Here is a tiny trained network, its code and every weight. The questions are about switching its units off for an input and a class, where a switched-off unit gives its printed mean instead of its output.

import numpy as np


def w(rows, s, z=0):
    codes = np.array(rows[::2]) - 128.0
    scale = np.full(codes.shape[1], s)
    scale[-1] = z or s
    return codes * scale


def norm(h):
    return h / np.sqrt((h * h).mean(-1, keepdims=True) + 1e-5)


def f(y):
    return np.maximum(y, 0)


def log_softmax(a):
    a = a - a.max(-1, keepdims=True)
    return a - np.log(np.exp(a).sum(-1, keepdims=True))


def net(x, mask):
    res = np.array(x, float).reshape(1, 4) / 4 @ E
    u = 0
    for l in range(4):
        y = f(norm(res) @ A[l][:, :-1].T + A[l][:, -1])
        res = res + np.where(mask[u : u + 6], y, B[l][:, -1]) @ B[l][:, :-1]
        u += 6
    return log_softmax(norm(res)[-1] @ U[:, :-1].T + U[:, -1])


A, B = {}, {}
E = w([
[196,100,149,84,47,72,116,26,138,92],'x0',
[129,88,111,152,62,132,80,123,118,76],'x1',
[63,109,213,96,70,124,174,104,128,59],'x2',
[132,250,128,115,26,124,129,143,117,124],'x3',
],0.0019)
A[0] = w([
[146,250,178,46,145,120,173,170,94,159,72],'0.n1',
[137,104,78,136,187,132,123,135,104,207,4],'0.n2',
[67,232,191,93,85,135,221,115,133,147,72],'0.n3',
[217,86,84,99,189,62,85,32,121,165,48],'0.n4',
[118,210,141,104,90,111,230,136,97,128,67],'0.n5',
[177,176,30,140,170,160,128,226,161,187,105],'0.n6',
],0.002,0.0037)
B[0] = w([
[110,155,96,146,168,120,171,131,184,140,194],'0.n1',
[149,107,122,77,94,102,165,130,157,122,141],'0.n2',
[100,190,174,122,158,115,130,129,163,140,219],'0.n3',
[161,33,149,116,103,29,255,118,180,206,198],'0.n4',
[104,144,152,125,162,123,136,131,132,159,178],'0.n5',
[146,129,195,129,98,127,141,136,77,127,254],'0.n6',
],0.0043,0.0015)
A[1] = w([
[162,220,63,152,131,156,121,156,88,190,7],'1.n1',
[227,84,85,126,178,93,102,57,144,174,2],'1.n2',
[116,99,3,184,85,167,44,139,112,89,54],'1.n3',
[112,169,170,29,64,116,109,41,114,57,46],'1.n4',
[198,187,76,74,137,112,125,74,175,125,51],'1.n5',
[185,109,114,82,90,89,117,79,161,118,76],'1.n6',
],0.0032,0.0022)
B[1] = w([
[167,148,83,215,96,78,93,178,80,112,187],'1.n1',
[181,26,100,74,102,19,254,78,197,237,210],'1.n2',
[128,137,187,77,78,135,102,151,181,186,159],'1.n3',
[149,133,90,149,162,157,72,82,114,64,251],'1.n4',
[71,100,124,107,189,117,148,179,173,138,173],'1.n5',
[182,90,125,112,160,114,122,73,159,130,209],'1.n6',
],0.0043,0.0022)
A[2] = w([
[142,106,151,137,15,137,113,163,159,176,186],'2.n1',
[193,43,126,84,71,165,129,85,56,102,68],'2.n2',
[118,134,216,35,65,203,59,107,195,118,93],'2.n3',
[110,253,93,67,136,124,186,155,176,164,35],'2.n4',
[50,4,123,101,216,195,175,159,135,148,1],'2.n5',
[144,94,86,100,32,145,52,157,118,125,157],'2.n6',
],0.0032,0.0027)
B[2] = w([
[116,67,119,88,138,87,178,175,78,182,227],'2.n1',
[174,160,33,141,182,114,157,145,208,139,211],'2.n2',
[94,77,148,84,112,211,78,147,122,170,224],'2.n3',
[76,159,105,120,64,39,249,84,237,37,211],'2.n4',
[33,18,213,213,180,2,111,9,59,119,250],'2.n5',
[98,126,170,99,202,143,144,128,220,160,209],'2.n6',
],0.0039,0.0019)
A[3] = w([
[59,248,163,111,150,194,154,108,158,89,7],'3.n1',
[246,57,107,76,143,145,122,96,154,131,93],'3.n2',
[81,208,79,127,137,149,168,105,193,18,151],'3.n3',
[125,128,132,41,159,225,2,104,145,118,175],'3.n4',
[107,81,125,135,79,157,88,9,135,21,216],'3.n5',
[203,154,68,138,129,177,35,235,134,183,130],'3.n6',
],0.0037,0.0022)
B[3] = w([
[83,205,174,207,3,85,186,75,169,156,178],'3.n1',
[160,124,57,52,123,126,174,135,228,146,214],'3.n2',
[111,92,129,146,137,154,127,78,199,47,214],'3.n3',
[107,136,159,133,93,196,58,137,86,132,190],'3.n4',
[150,153,106,147,189,120,120,175,42,136,253],'3.n5',
[173,213,131,181,86,84,198,186,66,152,171],'3.n6',
],0.0053,0.0041)
U = w([
[229,211,54,25,16,228,27,183,206,232,4],'0',
[246,16,30,24,162,5,241,56,240,234,210],'1',
[220,70,33,23,212,239,8,22,132,4,162],'2',
[220,242,115,243,47,15,226,250,1,225,131],'3',
[21,234,176,229,22,38,239,14,244,22,199],'4',
[32,22,240,23,26,206,111,232,127,232,58],'5',
[6,6,233,234,253,19,131,66,24,142,207],'6',
[16,226,239,225,19,245,12,43,23,33,44],'7',
],0.0066,0.004)

Each question gives the input, the list of numbers given to net, and the class t.
The units are the neurons (one row each of A and B). Each row of codes is followed by its name. A weight is (code - 128) times the scale printed after its matrix; where a second scale follows, it is the last column's (A, B and U).
mask holds one flag per neuron, layer by layer. A switched-off neuron (its flag False) gives its mean, the last column of its row in B, instead of its output. The means were averaged over made-up inputs and are rounded, as every weight is.
A unit's drop is (log p(t) with every unit on - log p(t) with that unit switched off) / (log p(t) with every unit on - log p(t) with every unit switched off).
The circuit of an input: a set's keep is (log p(t) with only the set's units on - log p(t) with every unit switched off) / (log p(t) with every unit on - log p(t) with every unit switched off). Starting from the 12 units with the biggest drops (on a tie, the unit counted first), units are removed one at a time, each time the one whose removal leaves the highest keep (on an exact tie, the one counted first), for as long as the keep stays at least 0.8.
circuit, biggest first: the units of the circuit, biggest drop first
unit that matters most: the unit with the biggest drop
k most important neurons: the k neurons with the biggest drops, biggest first
k most important neurons of layer l: the k neurons of layer l with the biggest drops, biggest first
drop when u is switched off: that unit's drop, to one decimal
input [-1,-7,1,-8], class 6: circuit, biggest first -> 2.n5
input [4,6,5,8], class 7: 3 most important neurons -> 1.n2, 3.n4, 0.n4
input [5,-4,6,1], class 7: 3 most important neurons -> 1.n2, 0.n3, 3.n4
input [-7,-7,1,-1], class 4: 4 most important neurons -> 2.n4, 1.n2, 3.n5, 2.n1
input [1,6,6,3], class 7: 3 most important neurons -> 1.n2, 3.n4, 0.n4
input [-1,7,-6,0], class 3: 4 most important neurons -> 3.n6, 1.n1, 0.n4, 2.n5
input [-6,-5,-7,-5], class 3: 2 most important neurons -> 1.n1, 0.n4
input [0,-7,-5,2], class 3: 2 most important neurons -> 1.n1, 0.n6
input [0,4,4,1], class 7: 3 most important neurons of layer 1 -> 1.n2, 1.n4, 1.n6
input [2,3,4,-5], class 2: 2 most important neurons -> 1.n2, 0.n4
input [-7,-3,-7,-7], class 6: 2 most important neurons -> 2.n5, 3.n2
input [7,5,-3,7], class 0: 2 most important neurons of layer 1 -> 1.n3, 1.n2
input [1,3,3,-5], class 6: 2 most important neurons -> 2.n5, 1.n2
input [-7,0,1,8], class 4: circuit, biggest first -> 2.n4
input [1,-1,8,-3], class 7: 3 most important neurons -> 1.n2, 0.n4, 3.n4
input [5,7,7,7], class 2: 2 most important neurons of layer 1 -> 1.n6, 1.n4
input [2,3,-2,2], class 0: 2 most important neurons -> 0.n4, 1.n3
input [-2,-5,-1,8], class 4: drop when 2.n4 is switched off -> 0.1
input [-4,4,8,0], class 7: drop when 1.n2 is switched off -> 0.3
input [0,1,3,-4], class 6: drop when 2.n5 is switched off -> 0.1
input [-4,8,-3,-4], class 5: unit that matters most -> 1.n3
